Below is a small trained network, with its code and all its weights. Each question gives an input and a target symbol and asks what happens when units are switched off, that is, made to give their printed mean instead of their output.

import numpy as np


def w(rows, s, z=0):
    codes = np.array(rows[::2]) - 128.0
    scale = np.full(codes.shape[1], s)
    scale[-1] = z or s
    return codes * scale


def f(y):
    return y / 2 * (1 + np.tanh(0.7978845608 * (y + 0.044715 * y**3)))


def softmax(a):
    e = np.exp(a - a.max(-1, keepdims=True))
    return e / e.sum(-1, keepdims=True)


def log_softmax(a):
    a = a - a.max(-1, keepdims=True)
    return a - np.log(np.exp(a).sum(-1, keepdims=True))


def net(x, mask):
    ids = ['ΓΞαδζηθπστ'.index(c) for c in x.split()]
    T = len(ids)
    res = E[ids] + P[:T]
    u = 0
    for l in range(2):
        r = res
        for j in range(3):
            rows = slice(3 * j, 3 * j + 3)
            q, k, v = (r @ M[l][rows].T for M in (Q, K, V))
            z = softmax(np.where(np.tri(T) > 0, q @ k.T / 3**0.5, -1e9)) @ v
            o = O[l][rows]
            res = res + np.where(mask[u + j], z, o[:, -1]) @ o[:, :-1]
        u += 3
        y = f(res @ A[l][:, :-1].T + A[l][:, -1])
        res = res + np.where(mask[u : u + 4], y, B[l][:, -1]) @ B[l][:, :-1]
        u += 4
    return log_softmax(res[-1] @ U[:, :-1].T + U[:, -1])


Q, K, V, O, A, B = {}, {}, {}, {}, {}, {}
E = w([
[53,67,213,68,232,168,103],'Γ',
[75,164,72,120,115,170,137],'Ξ',
[154,108,105,137,161,120,119],'α',
[164,133,185,109,7,86,74],'δ',
[79,163,101,92,120,133,178],'ζ',
[158,180,181,167,195,188,164],'η',
[138,58,59,83,3,184,128],'θ',
[88,191,104,141,116,55,159],'π',
[140,117,145,81,148,73,199],'σ',
[115,174,64,176,125,155,77],'τ',
],0.011)
P = w([
[81,73,155,183,115,119,138],'0',
[148,208,92,46,178,165,94],'1',
[213,127,58,114,144,81,158],'2',
[136,125,96,97,176,114,111],'3',
[96,151,255,141,42,188,145],'4',
[163,201,132,64,83,180,138],'5',
],0.0085)
Q[0] = w([
[134,123,179,143,1,127,157],'L0H1',
[96,140,8,165,204,11,142],'L0H1',
[84,157,18,131,152,13,143],'L0H1',
[119,113,104,137,155,89,147],'L0H2',
[159,178,188,102,96,187,84],'L0H2',
[151,209,190,176,226,87,168],'L0H2',
[89,53,163,217,138,155,148],'L0H3',
[61,103,225,177,219,216,127],'L0H3',
[182,25,103,178,34,93,140],'L0H3',
],0.0073)
K[0] = w([
[209,220,75,69,100,113,91],'L0H1',
[14,112,217,222,60,102,164],'L0H1',
[23,113,218,210,12,100,125],'L0H1',
[105,114,107,143,172,102,133],'L0H2',
[196,175,189,96,64,153,110],'L0H2',
[155,212,196,203,217,55,124],'L0H2',
[19,47,190,208,115,145,141],'L0H3',
[12,116,255,144,153,254,136],'L0H3',
[179,51,125,199,61,22,123],'L0H3',
],0.0064)
V[0] = w([
[168,113,214,100,94,168,91],'L0H1',
[105,125,158,224,99,88,93],'L0H1',
[2,53,129,186,107,134,218],'L0H1',
[142,63,110,60,80,205,120],'L0H2',
[173,183,158,108,121,154,124],'L0H2',
[41,174,102,149,93,147,136],'L0H2',
[84,232,97,104,161,206,91],'L0H3',
[80,39,127,234,150,166,36],'L0H3',
[204,99,77,193,100,89,70],'L0H3',
],0.0056)
O[0] = w([
[188,119,112,138,142,193,192,107],'L0H1',
[179,173,60,168,249,68,120,102],'L0H1',
[80,75,31,113,224,106,94,106],'L0H1',
[145,74,73,53,38,175,137,127],'L0H2',
[157,209,153,80,130,159,98,177],'L0H2',
[52,172,75,155,70,99,110,96],'L0H2',
[96,252,100,102,180,216,35,229],'L0H3',
[145,35,145,254,117,181,78,2],'L0H3',
[206,105,67,189,39,100,131,106],'L0H3',
],0.0047,0.0014)
A[0] = w([
[103,175,182,40,56,165,63,143],'L0N1',
[149,72,79,171,211,33,159,175],'L0N2',
[19,1,116,27,157,124,91,252],'L0N3',
[132,162,194,167,193,201,209,235],'L0N4',
],0.0051,0.0033)
B[0] = w([
[170,143,125,56,90,121,15,239],'L0N1',
[159,76,126,155,238,71,118,201],'L0N2',
[54,9,121,43,130,124,74,208],'L0N3',
[119,189,229,191,254,184,177,254],'L0N4',
],0.0056,0.0035)
Q[1] = w([
[37,44,86,154,213,95,111],'L1H1',
[32,51,229,173,45,144,94],'L1H1',
[184,97,47,66,69,84,87],'L1H1',
[42,50,116,197,198,113,118],'L1H2',
[135,190,107,112,239,151,145],'L1H2',
[185,110,2,73,160,82,123],'L1H2',
[107,128,169,150,88,164,153],'L1H3',
[164,130,84,95,170,79,85],'L1H3',
[145,131,129,97,161,131,102],'L1H3',
],0.009)
K[1] = w([
[3,64,187,142,135,139,89],'L1H1',
[101,171,143,23,111,167,63],'L1H1',
[148,77,94,133,46,105,146],'L1H1',
[15,114,156,140,139,155,93],'L1H2',
[113,140,137,194,173,124,192],'L1H2',
[121,64,124,191,86,92,170],'L1H2',
[144,160,99,88,129,128,112],'L1H3',
[107,88,157,183,114,121,149],'L1H3',
[117,106,115,143,123,106,156],'L1H3',
],0.012)
V[1] = w([
[44,141,78,52,105,27,192],'L1H1',
[138,51,223,20,184,94,225],'L1H1',
[153,2,119,50,78,204,93],'L1H1',
[23,133,128,107,174,236,145],'L1H2',
[196,76,112,179,217,104,63],'L1H2',
[147,186,209,94,130,99,243],'L1H2',
[118,85,81,170,165,122,106],'L1H3',
[161,71,140,175,141,69,186],'L1H3',
[93,104,92,118,113,120,135],'L1H3',
],0.0064)
O[1] = w([
[2,107,156,152,154,140,55,62],'L1H1',
[77,51,166,71,75,245,129,233],'L1H1',
[65,159,151,142,92,172,221,130],'L1H1',
[91,98,62,84,93,83,155,181],'L1H2',
[189,147,176,107,72,117,115,253],'L1H2',
[153,56,92,109,163,183,100,114],'L1H2',
[113,160,165,125,85,115,135,225],'L1H3',
[134,124,186,124,102,182,120,184],'L1H3',
[77,139,147,132,133,121,128,133],'L1H3',
],0.0079,0.0046)
A[1] = w([
[140,155,196,159,63,74,72,252],'L1N1',
[98,57,148,11,94,202,156,91],'L1N2',
[161,166,152,163,254,176,146,223],'L1N3',
[166,250,146,104,225,40,156,65],'L1N4',
],0.0056,0.0026)
B[1] = w([
[136,160,192,87,114,106,93,209],'L1N1',
[166,88,97,240,112,140,87,254],'L1N2',
[113,190,102,161,176,161,158,195],'L1N3',
[124,99,93,255,96,140,80,206],'L1N4',
],0.007,0.0071)
U = w([
[142,129,44,160,12,151,199,20],'Γ',
[75,139,72,94,156,64,140,236],'Ξ',
[173,159,253,53,51,107,143,196],'α',
[146,167,125,202,244,201,182,204],'δ',
[66,108,91,67,179,105,121,200],'ζ',
[190,73,25,46,92,93,123,167],'η',
[79,172,140,122,150,143,222,106],'θ',
[92,116,174,83,242,80,11,35],'π',
[119,65,135,166,128,180,58,2],'σ',
[152,141,90,211,97,90,92,8],'τ',
],0.0047,0.0025)

Each question gives the input, a string of symbols that net reads in full, and the target symbol t.
The units are the heads (3 rows each of Q, K, V and O) and the neurons (one row each of A and B). Each row of codes is followed by its name. A weight is (code - 128) times the scale printed after its matrix; where a second scale follows, it is the last column's (O, A, B and U).
mask holds one flag per unit, layer by layer, with each layer's heads first. A switched-off unit (its flag False) gives its mean, the last column of its rows in O or B, instead of its output. The means were averaged over made-up inputs and are rounded, as every weight is.
A unit's drop is (log p(t) with every unit on - log p(t) with that unit switched off) / (log p(t) with every unit on - log p(t) with every unit switched off).
The circuit of an input: a set's keep is (log p(t) with only the set's units on - log p(t) with every unit switched off) / (log p(t) with every unit on - log p(t) with every unit switched off). Starting from the 12 units with the biggest drops (on a tie, the unit counted first), units are removed one at a time, each time the one whose removal leaves the highest keep (on an exact tie, the one counted first), for as long as the keep stays at least 0.8.
circuit, biggest first: the units of the circuit, biggest drop first
unit that matters most: the unit with the biggest drop
k most important neurons: the k neurons with the biggest drops, biggest first
k most important neurons of layer l: the k neurons of layer l with the biggest drops, biggest first
which heads matter: for each layer, one digit per head in row order, 1 if its drop is at least 0.15 and else 0, layers parted by /
drop of u: that unit's drop, to one decimal
input π σ α α τ, target σ: circuit, biggest first	L0H3, L1H1, L1H2
input δ α σ, target δ: most important neuron	L1N3
input η σ α η Γ Ξ, target α: which heads matter	101 / 010
input Γ τ η τ σ, target τ: circuit, biggest first	L1H1, L0H3, L1N4
input η α α η τ, target α: circuit, biggest first	L0H1, L1N1, L1N4
input Γ θ σ ζ θ α, target σ: circuit, biggest first	L1H1, L0H3, L1N2, L1H2
input η η η ζ, target η: which heads matter	000 / 110
input ζ τ π σ, target ζ: which heads matter	100 / 110
input σ Ξ Ξ, target σ: which heads matter	001 / 100
input α η Ξ π, target α: which heads matter	101 / 011
input Ξ Ξ Ξ Γ α, target Ξ: which heads matter	001 / 111
input δ δ η α σ, target δ: 2 most important neurons of layer 0	L0N1, L0N4
input π α α α α π, target α: 3 most important neurons	L0N2, L1N1, L1N2
input η α α, target η: which heads matter	100 / 110
input α α τ, target α: unit that matters most	L1H2
input η η α η Ξ Ξ, target α: 2 most important neurons	L0N1, L0N2
input Γ σ δ α, target Γ: which heads matter	001 / 110
input α α Γ ζ, target α: 2 most important neurons of layer 1	L1N4, L1N3
input δ α τ π, target δ: which heads matter	101 / 010
input σ δ α ζ, target σ: most important neuron of layer 0	L0N3
input π α η α η π, target η: 3 most important neurons of layer 0	L0N4, L0N3, L0N1
input η δ σ α α τ, target σ: 3 most important neurons	L1N2, L0N1, L0N2
input α σ π α π, target σ: drop of L1N4	-0.1
input η π θ δ σ Γ, target σ: drop of L0N3	0.5
input δ ζ π η α α, target π: drop of L0H1	0.1
input α δ η η π τ, target η: drop of L0N3	0.1
input τ σ η α σ, target σ: 2 most important neurons	L1N2, L0N1
input α α π θ, target Γ: 2 most important neurons of layer 1	L1N2, L1N1
